Below is a small trained network, with its code and all its weights. Each question gives an input and a target symbol and asks what happens when units are switched off, that is, made to give their printed mean instead of their output.

import numpy as np


def w(rows, s, z=0):
    codes = np.array(rows[::2]) - 128.0
    scale = np.full(codes.shape[1], s)
    scale[-1] = z or s
    return codes * scale


def f(y):
    return y / 2 * (1 + np.tanh(0.7978845608 * (y + 0.044715 * y**3)))


def softmax(a):
    e = np.exp(a - a.max(-1, keepdims=True))
    return e / e.sum(-1, keepdims=True)


def log_softmax(a):
    a = a - a.max(-1, keepdims=True)
    return a - np.log(np.exp(a).sum(-1, keepdims=True))


def net(x, mask):
    ids = ['αγεητφ'.index(c) for c in x.split()]
    T = len(ids)
    res = E[ids] + P[:T]
    u = 0
    for l in range(3):
        q, k, v = (res @ M[l].T for M in (Q, K, V))
        z = softmax(np.where(np.tri(T) > 0, q @ k.T / 4**0.5, -1e9)) @ v
        res = res + np.where(mask[u], z, O[l][:, -1]) @ O[l][:, :-1]
        u += 1
        y = f(res @ A[l][:, :-1].T + A[l][:, -1])
        res = res + np.where(mask[u : u + 4], y, B[l][:, -1]) @ B[l][:, :-1]
        u += 4
    return log_softmax(res[-1] @ U[:, :-1].T + U[:, -1])


Q, K, V, O, A, B = {}, {}, {}, {}, {}, {}
E = w([
[74,117,108,77,54,143,204],'α',
[60,121,133,86,169,171,137],'γ',
[2,108,145,128,77,178,133],'ε',
[34,140,108,196,92,91,114],'η',
[95,130,29,158,143,180,182],'τ',
[66,100,109,189,199,67,109],'φ',
],0.0081)
P = w([
[98,212,123,72,139,91,98],'0',
[203,97,123,88,143,112,70],'1',
[142,172,247,203,100,149,211],'2',
[50,162,73,123,167,113,101],'3',
[185,41,130,153,135,163,107],'4',
[106,100,227,241,112,148,254],'5',
[31,115,51,174,172,124,116],'6',
[171,15,124,175,125,181,110],'7',
],0.0098)
Q[0] = w([
[3,82,5,96,180,138,173],'0.h0',
[57,110,154,173,148,92,198],'0.h0',
[153,120,227,168,144,183,202],'0.h0',
[125,120,131,91,174,90,123],'0.h0',
],0.028)
K[0] = w([
[100,1,73,230,161,179,144],'0.h0',
[101,87,108,167,177,83,146],'0.h0',
[59,169,105,61,127,147,141],'0.h0',
[140,105,196,126,125,127,88],'0.h0',
],0.028)
V[0] = w([
[122,143,101,139,66,139,130],'0.h0',
[102,115,180,156,114,67,63],'0.h0',
[131,126,87,126,4,86,136],'0.h0',
[76,94,179,90,126,174,99],'0.h0',
],0.019)
O[0] = w([
[108,95,124,94,125,36,128,153],'0.h0',
[133,85,70,251,32,147,145,181],'0.h0',
[66,9,105,169,171,35,204,96],'0.h0',
[132,142,48,51,2,91,148,253],'0.h0',
],0.0093,0.0044)
A[0] = w([
[252,76,185,63,70,127,199,89],'0.n0',
[214,94,130,157,179,101,54,71],'0.n1',
[253,72,183,169,118,184,115,2],'0.n2',
[228,34,85,153,137,100,27,106],'0.n3',
],0.013,0.0057)
B[0] = w([
[102,124,139,191,139,82,72,253],'0.n0',
[103,125,111,78,69,154,203,134],'0.n1',
[170,106,26,167,184,10,163,176],'0.n2',
[120,212,169,87,116,179,89,197],'0.n3',
],0.013,0.0038)
Q[1] = w([
[253,176,127,156,88,138,131],'1.h0',
[87,110,96,149,185,105,195],'1.h0',
[209,132,193,100,163,90,203],'1.h0',
[220,230,100,204,82,94,158],'1.h0',
],0.027)
K[1] = w([
[66,127,83,185,111,108,153],'1.h0',
[250,117,161,123,53,149,83],'1.h0',
[103,154,224,157,38,32,204],'1.h0',
[41,166,17,198,26,119,83],'1.h0',
],0.023)
V[1] = w([
[82,219,251,202,67,95,188],'1.h0',
[151,200,168,209,83,124,188],'1.h0',
[54,116,96,68,174,174,110],'1.h0',
[168,166,237,100,57,119,145],'1.h0',
],0.0027)
O[1] = w([
[158,175,151,164,120,2,108,118],'1.h0',
[113,165,214,118,87,38,87,81],'1.h0',
[162,102,108,129,143,170,140,246],'1.h0',
[127,112,113,209,88,98,134,43],'1.h0',
],0.003,0.0011)
A[1] = w([
[224,123,191,250,125,137,179,89],'1.n0',
[71,80,145,126,132,104,227,2],'1.n1',
[175,101,108,61,127,146,6,22],'1.n2',
[59,80,115,100,226,104,25,8],'1.n3',
],0.011,0.0059)
B[1] = w([
[26,81,138,87,152,217,134,209],'1.n0',
[250,112,197,163,155,120,52,253],'1.n1',
[160,33,148,104,214,103,179,181],'1.n2',
[156,165,63,192,139,165,187,189],'1.n3',
],0.012,0.0047)
Q[2] = w([
[107,96,254,188,103,37,91],'2.h0',
[66,244,51,124,96,161,32],'2.h0',
[214,108,71,220,99,180,83],'2.h0',
[206,61,233,126,229,63,171],'2.h0',
],0.021)
K[2] = w([
[178,138,193,203,76,48,77],'2.h0',
[107,73,134,1,70,138,126],'2.h0',
[104,197,88,169,33,178,204],'2.h0',
[198,233,198,252,173,92,133],'2.h0',
],0.024)
V[2] = w([
[73,132,75,143,217,54,126],'2.h0',
[100,111,206,122,128,55,147],'2.h0',
[169,97,1,65,121,81,99],'2.h0',
[166,52,116,85,87,197,91],'2.h0',
],0.0037)
O[2] = w([
[112,61,142,151,111,183,41,254],'2.h0',
[19,95,149,115,240,117,71,62],'2.h0',
[255,140,41,182,158,252,186,174],'2.h0',
[146,164,117,47,123,120,168,253],'2.h0',
],0.0026,0.00059)
A[2] = w([
[135,101,65,77,69,121,115,132],'2.n0',
[131,136,103,3,128,143,120,14],'2.n1',
[185,104,146,83,158,87,81,2],'2.n2',
[163,226,85,60,172,115,117,110],'2.n3',
],0.014,0.0068)
B[2] = w([
[122,160,207,112,247,114,143,255],'2.n0',
[215,113,189,224,87,150,113,178],'2.n1',
[92,90,30,28,105,186,111,213],'2.n2',
[40,45,123,132,113,183,156,214],'2.n3',
],0.011,0.0059)
U = w([
[131,80,66,92,168,173,51,112],'α',
[93,222,83,142,111,241,2,181],'γ',
[137,51,52,218,101,59,128,214],'ε',
[136,51,159,173,169,228,76,1],'η',
[77,150,164,82,239,132,95,169],'τ',
[32,90,67,137,157,175,152,51],'φ',
],0.0047,0.0054)

Each question gives the input, a string of symbols that net reads in full, and the target symbol t.
The units are the heads (4 rows each of Q, K, V and O) and the neurons (one row each of A and B). Each row of codes is followed by its name. A weight is (code - 128) times the scale printed after its matrix; where a second scale follows, it is the last column's (O, A, B and U).
mask holds one flag per unit, layer by layer, with each layer's heads first. A switched-off unit (its flag False) gives its mean, the last column of its rows in O or B, instead of its output. The means were averaged over made-up inputs and are rounded, as every weight is.
A unit's drop is (log p(t) with every unit on - log p(t) with that unit switched off) / (log p(t) with every unit on - log p(t) with every unit switched off).
The circuit of an input: a set's keep is (log p(t) with only the set's units on - log p(t) with every unit switched off) / (log p(t) with every unit on - log p(t) with every unit switched off). Starting from the 12 units with the biggest drops (on a tie, the unit counted first), units are removed one at a time, each time the one whose removal leaves the highest keep (on an exact tie, the one counted first), for as long as the keep stays at least 0.8.
units of the circuit, in order: the units of the circuit, biggest drop first
unit that matters most: the unit with the biggest drop
k most important neurons: the k neurons with the biggest drops, biggest first
k most important neurons of layer l: the k neurons of layer l with the biggest drops, biggest first
drop of u: that unit's drop, to one decimal
input τ α τ ε ε ε α ε, target ε: units of the circuit, in order : 0.h0; 1.n3; 2.n0
input α ε γ, target α: units of the circuit, in order : 1.n1; 0.h0; 2.n2
input γ φ α ε η, target γ: unit that matters most : 0.n3
input φ τ α, target φ: units of the circuit, in order : 1.n0; 0.h0; 0.n2
input α α γ ε ε, target τ: 2 most important neurons of layer 1 : 1.n1; 1.n3
input φ τ ε α, target φ: 3 most important neurons : 2.n3; 1.n3; 1.n1
input ε η φ α η α, target α: units of the circuit, in order : 1.n1; 2.n2; 0.h0
input α ε η ε ε γ, target ε: 2 most important neurons : 2.n0; 0.n0
input ε ε η α τ ε, target α: 2 most important neurons : 1.n1; 2.n2
input η η η, target η: units of the circuit, in order : 0.h0; 1.n0; 1.n1
input φ ε α τ γ φ, target τ: 2 most important neurons : 1.n0; 0.n0
input ε τ α ε, target φ: 2 most important neurons : 1.n3; 2.n3
input η α α, target η: units of the circuit, in order : 0.h0; 1.n0; 1.n1
input τ γ η, target τ: units of the circuit, in order : 0.h0
input α τ α γ, target φ: units of the circuit, in order : 0.h0; 1.n3; 2.n3
input α γ τ η, target φ: units of the circuit, in order : 0.h0; 2.n3; 1.n3
input γ α γ, target γ: 2 most important neurons of layer 0 : 0.n0; 0.n2
input φ γ α α, target η: 3 most important neurons : 2.n1; 2.n3; 0.n0
input α η τ, target α: 2 most important neurons : 1.n1; 2.n2
input τ τ γ ε, target φ: 3 most important neurons : 2.n3; 1.n3; 1.n1
input γ γ ε φ, target γ: units of the circuit, in order : 0.h0
input γ γ γ ε τ α, target ε: units of the circuit, in order : 0.h0; 0.n0
input φ φ γ α, target γ: 2 most important neurons : 0.n2; 1.n2
input ε τ φ, target ε: 2 most important neurons : 2.n0; 1.n1
input α ε α ε γ ε, target ε: 2 most important neurons of layer 2 : 2.n0; 2.n2
input α φ α η ε γ, target η: 3 most important neurons : 1.n1; 1.n0; 0.n3
input α φ η ε η α φ, target γ: most important neuron of layer 1 : 1.n2
input τ α ε η φ, target φ: drop of 0.n2 : 1.2
input φ τ γ τ, target φ: drop of 1.n3 : 0.5
input τ η τ η, target φ: drop of 2.n3 : 0.7
